Where the symbols take the units:
*: j424->j122, j313->j756, j109->j194, j679->j313, j732->j916, j669->j919, j480->j199, j16->j429, j570->j773, j940->j794, j968->j642, j589->j643, j907->j20, j853->j629, j199->j940, j642->j342, j189->j424, j860->j474, j610->j160, j749->j47, j371->j544, j773->j150, j20->j860, j92->j868, j159->j190, j990->j736, j28->j477, j656->j566, j919->j166, j342->j534, j290->j109, j112->j809, j687->j634, j477->j112, j566->j846, j816->j16, j181->j34, j982->j774, j34->j479, j916->j715, j406->j235, j438->j982, j756->j686, j235->j123, j276->j581, j972->j611, j634->j92, j479->j184, j194->j647, j154->j406, j846->j776, j122->j740, j776->j656, j629->j340, j544->j279, j694->j972, j150->j689, j444->j589, j495->j438, j774->j495, j611->j863, j794->j480, j73->j276, j340->j455, j455->j853, j740->j189, j736->j493, j904->j358, j689->j570, j863->j694, j184->j181, j160->j904, j809->j28, j686->j679, j429->j361, j190->j749, j271->j990, j361->j816, j55->j669, j279->j743, j876->j73, j581->j876, j534->j968, j715->j867, j643->j364, j474->j907, j743->j371, j364->j444, j868->j687, j493->j271, j47->j159, j166->j55, j358->j610, j647->j290, j123->j154, j867->j732
&: j424->j190, j313->j773, j679->j570, j732->j194, j669->j732, j16->j455, j589->j968, j907->j774, j853->j371, j189->j159, j860->j438, j610->j794, j20->j495, j92->j904, j990->j444, j28->j122, j656->j406, j919->j916, j112->j189, j687->j610, j477->j740, j566->j235, j816->j340, j181->j846, j34->j776, j916->j647, j756->j150, j276->j907, j972->j756, j634->j160, j479->j656, j846->j123, j122->j749, j776->j154, j629->j544, j694->j313, j444->j534, j611->j686, j73->j474, j340->j279, j455->j743, j740->j47, j736->j589, j904->j199, j863->j679, j184->j566, j160->j480, j809->j424, j686->j689, j429->j853, j271->j364, j361->j629, j55->j867, j876->j860, j581->j20, j715->j290, j643->j642, j474->j982, j364->j342, j868->j358, j493->j643, j166->j715, j358->j940, j867->j109
@: j424->j109, j313->j159, j679->j47, j732->j235, j669->j566, j16->j610, j589->j438, j907->j544, j853->j480, j189->j290, j860->j743, j610->j968, j20->j279, j92->j364, j990->j20, j28->j732, j656->j150, j919->j846, j112->j715, j687->j589, j477->j916, j566->j689, j816->j358, j181->j679, j34->j313, j916->j123, j756->j190, j276->j629, j972->j424, j634->j643, j479->j756, j846->j570, j122->j194, j776->j773, j629->j199, j694->j189, j444->j495, j611->j122, j73->j853, j340->j940, j455->j794, j740->j647, j736->j860, j904->j342, j863->j740, j184->j686, j160->j642, j809->j867, j686->j749, j429->j160, j271->j907, j361->j904, j55->j656, j876->j455, j581->j340, j715->j154, j643->j982, j474->j371, j364->j774, j868->j444, j493->j474, j166->j776, j358->j534, j867->j406
§: j424->j20, j313->j364, j109->j279, j679->j643, j732->j455, j669->j16, j480->j123, j16->j669, j570->j642, j940->j406, j968->j689, j589->j686, j907->j189, j853->j916, j199->j154, j642->j570, j189->j907, j860->j122, j610->j566, j749->j438, j371->j647, j773->j342, j20->j424, j92->j34, j159->j774, j990->j972, j28->j876, j656->j358, j919->j429, j342->j773, j290->j544, j112->j276, j687->j184, j477->j73, j566->j610, j816->j55, j181->j634, j982->j47, j34->j92, j916->j853, j406->j940, j438->j749, j756->j444, j235->j794, j276->j112, j972->j990, j634->j181, j479->j868, j194->j743, j154->j199, j846->j160, j122->j860, j776->j904, j629->j715, j544->j290, j694->j271, j150->j534, j444->j756, j495->j190, j774->j159, j611->j736, j794->j235, j73->j477, j340->j867, j455->j732, j740->j474, j736->j611, j904->j776, j689->j968, j863->j493, j184->j687, j160->j846, j809->j581, j686->j589, j429->j919, j190->j495, j271->j694, j361->j166, j55->j816, j279->j109, j876->j28, j581->j809, j534->j150, j715->j629, j643->j679, j474->j740, j743->j194, j364->j313, j868->j479, j493->j863, j47->j982, j166->j361, j358->j656, j647->j371, j123->j480, j867->j340
$: j424->j972, j313->j34, j109->j424, j679->j181, j732->j28, j480->j853, j570->j846, j940->j340, j968->j610, j589->j687, j907->j271, j853->j73, j199->j629, j642->j160, j189->j694, j860->j736, j610->j16, j749->j686, j371->j474, j773->j776, j20->j990, j159->j313, j656->j55, j342->j904, j290->j189, j566->j669, j982->j643, j916->j477, j406->j867, j438->j589, j756->j479, j235->j732, j194->j122, j154->j715, j846->j919, j122->j611, j776->j166, j629->j276, j544->j907, j150->j656, j444->j868, j495->j444, j774->j364, j794->j455, j340->j581, j455->j876, j740->j863, j904->j361, j689->j566, j160->j429, j686->j184, j190->j756, j279->j20, j534->j358, j715->j112, j643->j634, j474->j493, j743->j860, j364->j92, j47->j679, j358->j816, j647->j740, j123->j916, j867->j809
!: j424->j189, j313->j679, j109->j290, j679->j686, j732->j867, j669->j55, j480->j794, j16->j816, j570->j689, j940->j199, j968->j534, j589->j444, j907->j474, j853->j455, j199->j480, j642->j968, j189->j740, j860->j20, j610->j358, j749->j190, j371->j743, j773->j570, j20->j907, j92->j634, j159->j47, j990->j271, j28->j809, j656->j776, j919->j669, j342->j642, j290->j647, j112->j477, j687->j868, j477->j28, j566->j656, j816->j361, j181->j184, j982->j438, j34->j181, j916->j732, j406->j154, j438->j495, j756->j313, j235->j406, j276->j73, j972->j694, j634->j687, j479->j34, j194->j109, j154->j123, j846->j566, j122->j424, j776->j846, j629->j853, j544->j371, j694->j863, j150->j773, j444->j364, j495->j774, j774->j982, j611->j972, j794->j940, j73->j876, j340->j629, j455->j340, j740->j122, j736->j990, j904->j160, j689->j150, j863->j611, j184->j479, j160->j610, j809->j112, j686->j756, j429->j16, j190->j159, j271->j493, j361->j429, j55->j166, j279->j544, j876->j581, j581->j276, j534->j342, j715->j916, j643->j589, j474->j860, j743->j279, j364->j643, j868->j92, j493->j736, j47->j749, j166->j919, j358->j904, j647->j194, j123->j235, j867->j715

In the rows, 62 means zero.

The rows follow the links: the fewer symbols apart two units are, the more alike their rows tend to be.

Known rows, each with its unit:
[90, 57, 37, 49, 95, 84, 63, 86, 60, 89, 76, 89, 65, 50, 72, 61, 79, 69, 101, 81, 66, 84, 80, 57, 66, 74, 81, 53, 76, 72, 79, 45, 58, 46, 58, 55, 56, 71, 32, 51, 69, 63, 48, 53, 19, 30, 72, 70, 50, 53, 72, 65, 56]
unit: j656
[55, 68, 81, 74, 57, 77, 75, 71, 83, 73, 29, 30, 55, 72, 67, 56, 77, 85, 103, 72, 56, 95, 47, 62, 49, 92, 79, 55, 63, 54, 63, 57, 89, 67, 80, 65, 48, 44, 53, 48, 59, 60, 20, 62, 42, 77, 74, 95, 41, 71, 67, 67, 49]
unit: j634
[67, 51, 39, 49, 68, 81, 59, 99, 62, 71, 22, 47, 35, 69, 63, 41, 70, 94, 98, 93, 52, 89, 41, 54, 43, 86, 79, 60, 85, 60, 36, 42, 74, 74, 73, 81, 39, 46, 78, 32, 73, 72, 54, 80, 67, 46, 51, 75, 86, 65, 83, 58, 75]
unit: j863
[69, 64, 88, 98, 74, 64, 80, 47, 78, 57, 78, 82, 83, 72, 54, 71, 52, 63, 57, 57, 86, 63, 50, 75, 82, 80, 66, 49, 46, 89, 64, 46, 43, 34, 73, 41, 73, 86, 34, 86, 68, 62, 51, 71, 67, 95, 73, 62, 32, 56, 38, 94, 38]
unit: j610
[51, 58, 106, 91, 50, 62, 61, 59, 82, 49, 34, 42, 53, 78, 52, 66, 55, 96, 76, 63, 61, 70, 36, 77, 50, 99, 68, 52, 52, 74, 39, 50, 76, 66, 76, 42, 56, 65, 70, 73, 63, 76, 32, 70, 78, 125, 74, 80, 56, 56, 45, 93, 62]
unit: j181
[69, 69, 47, 40, 63, 71, 43, 64, 44, 77, 101, 80, 65, 40, 85, 72, 72, 35, 65, 62, 58, 53, 99, 55, 65, 43, 59, 45, 66, 47, 106, 75, 60, 44, 46, 45, 61, 61, 49, 60, 50, 53, 64, 45, 33, 26, 79, 55, 52, 55, 55, 47, 61]
unit: j773
[60, 71, 89, 80, 55, 57, 53, 17, 72, 49, 95, 76, 93, 43, 70, 75, 52, 25, 39, 55, 69, 32, 82, 57, 76, 27, 45, 48, 42, 64, 79, 82, 36, 46, 43, 42, 78, 85, 35, 82, 44, 58, 76, 51, 62, 72, 77, 58, 42, 57, 44, 72, 57]
unit: j642
[49, 65, 24, 35, 54, 59, 46, 59, 50, 74, 78, 68, 57, 47, 73, 61, 87, 47, 42, 59, 44, 61, 94, 54, 51, 32, 56, 90, 61, 34, 73, 71, 80, 66, 54, 87, 61, 31, 77, 61, 42, 46, 74, 47, 64, 17, 62, 39, 82, 71, 66, 38, 74]
unit: j194
[75, 59, 38, 31, 71, 64, 52, 89, 37, 76, 48, 75, 31, 66, 79, 72, 60, 53, 70, 86, 71, 58, 66, 53, 83, 44, 65, 62, 72, 53, 80, 78, 59, 55, 54, 71, 56, 69, 67, 42, 67, 50, 85, 62, 48, 16, 40, 37, 72, 75, 95, 17, 59]
unit: j853
[52, 66, 92, 104, 54, 65, 73, 35, 83, 58, 68, 67, 76, 66, 46, 56, 68, 72, 49, 35, 61, 63, 58, 78, 48, 89, 64, 79, 43, 59, 50, 36, 63, 69, 78, 45, 68, 56, 59, 83, 55, 65, 34, 53, 66, 101, 77, 63, 49, 57, 36, 112, 53]
unit: j679
[42, 73, 87, 82, 61, 85, 33, 63, 39, 72, 61, 83, 50, 44, 71, 79, 57, 56, 57, 41, 44, 20, 81, 73, 46, 46, 68, 66, 50, 56, 50, 71, 54, 84, 52, 38, 57, 59, 69, 59, 66, 69, 59, 50, 70, 101, 64, 28, 76, 51, 41, 102, 79]
unit: j756
[49, 61, 81, 56, 58, 65, 68, 72, 68, 56, 20, 8, 38, 72, 58, 54, 58, 75, 78, 69, 57, 72, 44, 58, 38, 62, 65, 60, 71, 41, 58, 89, 85, 90, 63, 79, 52, 44, 82, 42, 75, 54, 58, 69, 61, 58, 39, 81, 63, 94, 84, 36, 47]
unit: j972
[69, 69, 81, 57, 90, 74, 71, 44, 58, 69, 60, 37, 75, 50, 81, 79, 57, 39, 84, 64, 77, 55, 60, 62, 54, 50, 60, 37, 66, 46, 95, 94, 63, 59, 66, 55, 75, 66, 36, 57, 63, 45, 56, 64, 19, 37, 50, 74, 22, 84, 73, 43, 37]
unit: j846
[65, 68, 64, 65, 91, 72, 82, 55, 86, 70, 61, 59, 75, 60, 75, 60, 64, 58, 89, 74, 85, 95, 59, 62, 78, 88, 66, 43, 61, 61, 95, 56, 66, 44, 75, 59, 62, 66, 44, 68, 57, 46, 38, 63, 27, 33, 73, 74, 13, 73, 65, 49, 25]
unit: j566
[52, 71, 55, 65, 60, 68, 69, 42, 84, 72, 89, 54, 84, 48, 72, 51, 89, 51, 56, 51, 46, 97, 84, 53, 57, 72, 58, 70, 63, 33, 83, 44, 89, 58, 74, 72, 78, 44, 53, 82, 38, 48, 30, 43, 39, 41, 82, 71, 43, 56, 49, 63, 50]
unit: j982
[49, 80, 61, 49, 65, 71, 60, 35, 67, 68, 78, 50, 85, 36, 79, 55, 82, 39, 51, 48, 47, 74, 91, 56, 43, 30, 57, 69, 63, 25, 86, 78, 89, 72, 69, 73, 75, 35, 50, 63, 39, 54, 55, 37, 43, 42, 65, 64, 37, 68, 63, 53, 51]
unit: j774
[90, 44, 10, 37, 85, 60, 75, 98, 56, 75, 58, 86, 61, 66, 63, 52, 66, 67, 80, 92, 71, 91, 57, 53, 80, 77, 70, 63, 79, 75, 73, 33, 60, 49, 66, 85, 57, 73, 67, 48, 84, 56, 82, 74, 44, 8, 53, 53, 76, 64, 80, 40, 52]
unit: j629
[62, 60, 87, 58, 73, 77, 65, 67, 63, 60, 25, 15, 50, 57, 73, 72, 54, 64, 99, 79, 83, 63, 49, 55, 56, 58, 70, 19, 73, 58, 82, 97, 70, 65, 57, 49, 50, 69, 58, 46, 72, 64, 62, 69, 35, 60, 54, 88, 29, 84, 77, 47, 41]
unit: j919

Each walk starts at a row. The symbols on each line, taken left to right, move it on to the next unit.
Answer with the unit's row; about right is enough.
new walk
[68, 56, 80, 66, 70, 68, 71, 74, 77, 68, 34, 42, 48, 69, 64, 72, 64, 82, 104, 81, 72, 101, 32, 64, 68, 92, 76, 32, 82, 66, 68, 59, 67, 50, 73, 49, 55, 71, 51, 50, 69, 66, 43, 76, 41, 62, 74, 95, 33, 74, 72, 57, 46]
* § * @ § @ !
[63, 73, 64, 45, 75, 61, 65, 39, 70, 71, 94, 60, 88, 36, 76, 63, 72, 35, 58, 63, 71, 65, 90, 58, 73, 26, 45, 56, 68, 46, 99, 93, 64, 56, 56, 62, 76, 65, 43, 67, 43, 43, 64, 49, 31, 29, 70, 70, 24, 64, 60, 48, 46]
* ! * * ! $
[71, 60, 58, 47, 71, 85, 41, 88, 41, 81, 62, 82, 43, 40, 90, 84, 68, 59, 91, 78, 67, 50, 80, 61, 70, 54, 82, 31, 74, 52, 97, 87, 55, 58, 51, 46, 55, 67, 51, 47, 64, 56, 52, 58, 26, 37, 61, 44, 39, 59, 74, 51, 57]
new walk
[86, 49, 57, 52, 73, 78, 65, 102, 71, 81, 38, 55, 48, 61, 74, 59, 61, 82, 104, 94, 76, 81, 53, 58, 62, 83, 84, 29, 86, 74, 68, 57, 59, 54, 59, 47, 48, 73, 47, 29, 80, 72, 50, 74, 37, 61, 79, 81, 54, 55, 71, 73, 64]
* ! @ * ! § § $ !
[72, 56, 71, 45, 66, 88, 49, 98, 53, 76, 26, 52, 33, 60, 89, 83, 61, 70, 104, 80, 71, 54, 60, 59, 69, 56, 81, 13, 77, 71, 76, 92, 65, 66, 53, 42, 46, 61, 61, 30, 74, 64, 49, 62, 33, 63, 68, 72, 52, 57, 85, 59, 71]
§ @ @ $ *
[79, 58, 64, 76, 75, 71, 61, 78, 53, 61, 85, 111, 72, 54, 56, 63, 61, 64, 69, 61, 70, 51, 64, 69, 66, 74, 73, 43, 61, 95, 45, 37, 23, 43, 53, 40, 64, 95, 41, 60, 79, 82, 63, 66, 50, 82, 71, 52, 64, 34, 41, 100, 64]
new walk
[74, 46, 79, 77, 68, 72, 57, 94, 63, 59, 46, 76, 55, 67, 56, 65, 39, 89, 83, 85, 76, 48, 39, 69, 64, 76, 76, 40, 66, 100, 46, 49, 36, 49, 58, 46, 53, 84, 45, 56, 78, 85, 48, 71, 65, 103, 72, 77, 66, 51, 56, 105, 72]
* * § & * ! ! $ &
[49, 63, 35, 39, 64, 75, 44, 76, 45, 78, 52, 51, 35, 53, 77, 60, 86, 65, 56, 59, 38, 65, 75, 57, 52, 57, 60, 82, 64, 35, 71, 72, 78, 75, 54, 86, 47, 33, 90, 42, 61, 55, 64, 62, 55, 29, 35, 34, 82, 80, 82, 29, 65]
* ! $ * ! ! *
[48, 52, 55, 43, 55, 79, 51, 99, 48, 64, 18, 40, 18, 73, 72, 63, 70, 76, 85, 77, 53, 60, 45, 56, 53, 72, 76, 63, 78, 47, 53, 73, 80, 81, 67, 75, 36, 42, 89, 38, 72, 59, 70, 75, 58, 64, 52, 67, 84, 83, 87, 43, 72]
new walk
[47, 76, 80, 69, 51, 53, 59, 23, 55, 52, 89, 56, 96, 44, 60, 60, 62, 42, 34, 38, 46, 41, 84, 55, 45, 32, 38, 70, 45, 45, 62, 75, 69, 61, 56, 56, 79, 60, 51, 78, 42, 56, 54, 36, 68, 93, 65, 53, 58, 55, 32, 83, 58]
$ & § * *
[73, 65, 66, 83, 62, 46, 68, 25, 75, 48, 107, 83, 96, 54, 49, 57, 58, 50, 39, 48, 64, 65, 72, 59, 76, 67, 53, 56, 45, 69, 69, 51, 49, 30, 62, 49, 84, 88, 41, 100, 41, 59, 54, 56, 59, 74, 85, 62, 32, 48, 33, 75, 55]
$ * @ ! !
[75, 67, 50, 61, 68, 44, 58, 56, 63, 67, 111, 117, 94, 41, 62, 65, 60, 49, 50, 54, 61, 58, 83, 60, 77, 47, 57, 49, 55, 86, 60, 38, 19, 36, 45, 43, 72, 84, 42, 75, 50, 73, 66, 49, 64, 66, 86, 50, 56, 27, 40, 89, 68]
new walk
[71, 57, 96, 86, 56, 60, 73, 67, 84, 51, 43, 62, 57, 77, 57, 66, 45, 72, 80, 72, 70, 61, 29, 70, 75, 92, 71, 35, 58, 98, 50, 59, 48, 40, 67, 30, 60, 86, 48, 70, 71, 70, 51, 79, 63, 110, 75, 83, 42, 59, 53, 90, 50]
* * § & * ! ! $ &
[68, 51, 10, 48, 80, 69, 65, 85, 65, 78, 57, 62, 61, 65, 68, 45, 74, 79, 66, 80, 49, 85, 72, 59, 51, 80, 72, 97, 75, 51, 59, 28, 77, 69, 80, 96, 49, 42, 74, 43, 63, 59, 59, 65, 57, 26, 54, 57, 92, 60, 77, 50, 64]
§ ! @ ! * ! § $
[39, 74, 61, 51, 71, 62, 71, 43, 68, 59, 43, 16, 53, 67, 71, 55, 67, 53, 61, 59, 58, 67, 61, 56, 54, 52, 55, 89, 63, 26, 70, 83, 87, 85, 78, 96, 57, 41, 77, 58, 65, 52, 70, 60, 59, 27, 31, 59, 66, 98, 84, 29, 44]
new walk
[66, 64, 98, 81, 66, 61, 60, 38, 59, 49, 69, 67, 72, 48, 58, 88, 35, 41, 51, 43, 76, 30, 56, 76, 66, 48, 51, 53, 56, 68, 70, 88, 38, 54, 57, 32, 71, 89, 47, 77, 60, 75, 67, 64, 67, 93, 53, 70, 29, 73, 46, 77, 48]
! $ ! ! § @ §
[70, 66, 85, 75, 64, 78, 39, 68, 36, 61, 71, 96, 51, 51, 72, 86, 49, 54, 58, 51, 74, 15, 72, 75, 66, 45, 64, 40, 50, 73, 58, 81, 25, 57, 43, 25, 60, 75, 52, 63, 65, 76, 79, 59, 64, 86, 64, 32, 66, 46, 50, 84, 69]
@ * * § !
[81, 61, 28, 42, 70, 57, 62, 70, 68, 81, 104, 91, 88, 35, 73, 58, 78, 47, 70, 73, 55, 83, 95, 41, 70, 51, 66, 54, 80, 58, 86, 46, 58, 36, 50, 63, 70, 74, 40, 57, 52, 56, 55, 47, 30, 23, 87, 63, 46, 41, 58, 55, 64]
new walk
[53, 56, 64, 56, 56, 64, 76, 70, 82, 66, 20, 20, 39, 86, 56, 46, 73, 85, 79, 75, 62, 99, 30, 60, 58, 97, 73, 66, 69, 55, 51, 49, 89, 72, 84, 80, 46, 49, 78, 52, 68, 59, 38, 77, 76, 57, 52, 90, 57, 82, 81, 45, 55]
§ & ! * *
[45, 74, 60, 52, 74, 93, 41, 78, 45, 88, 58, 56, 43, 36, 91, 84, 84, 68, 80, 68, 49, 55, 92, 65, 36, 47, 73, 55, 72, 26, 85, 75, 81, 85, 64, 68, 52, 30, 71, 32, 58, 54, 46, 45, 25, 50, 66, 42, 63, 55, 78, 58, 66]
! ! ! * @ $
[45, 78, 70, 69, 80, 80, 73, 45, 88, 81, 60, 48, 73, 59, 80, 47, 89, 76, 83, 61, 53, 94, 66, 59, 51, 91, 64, 69, 58, 40, 73, 45, 96, 66, 97, 72, 67, 43, 60, 64, 57, 42, 24, 51, 32, 54, 70, 71, 36, 69, 59, 64, 33]
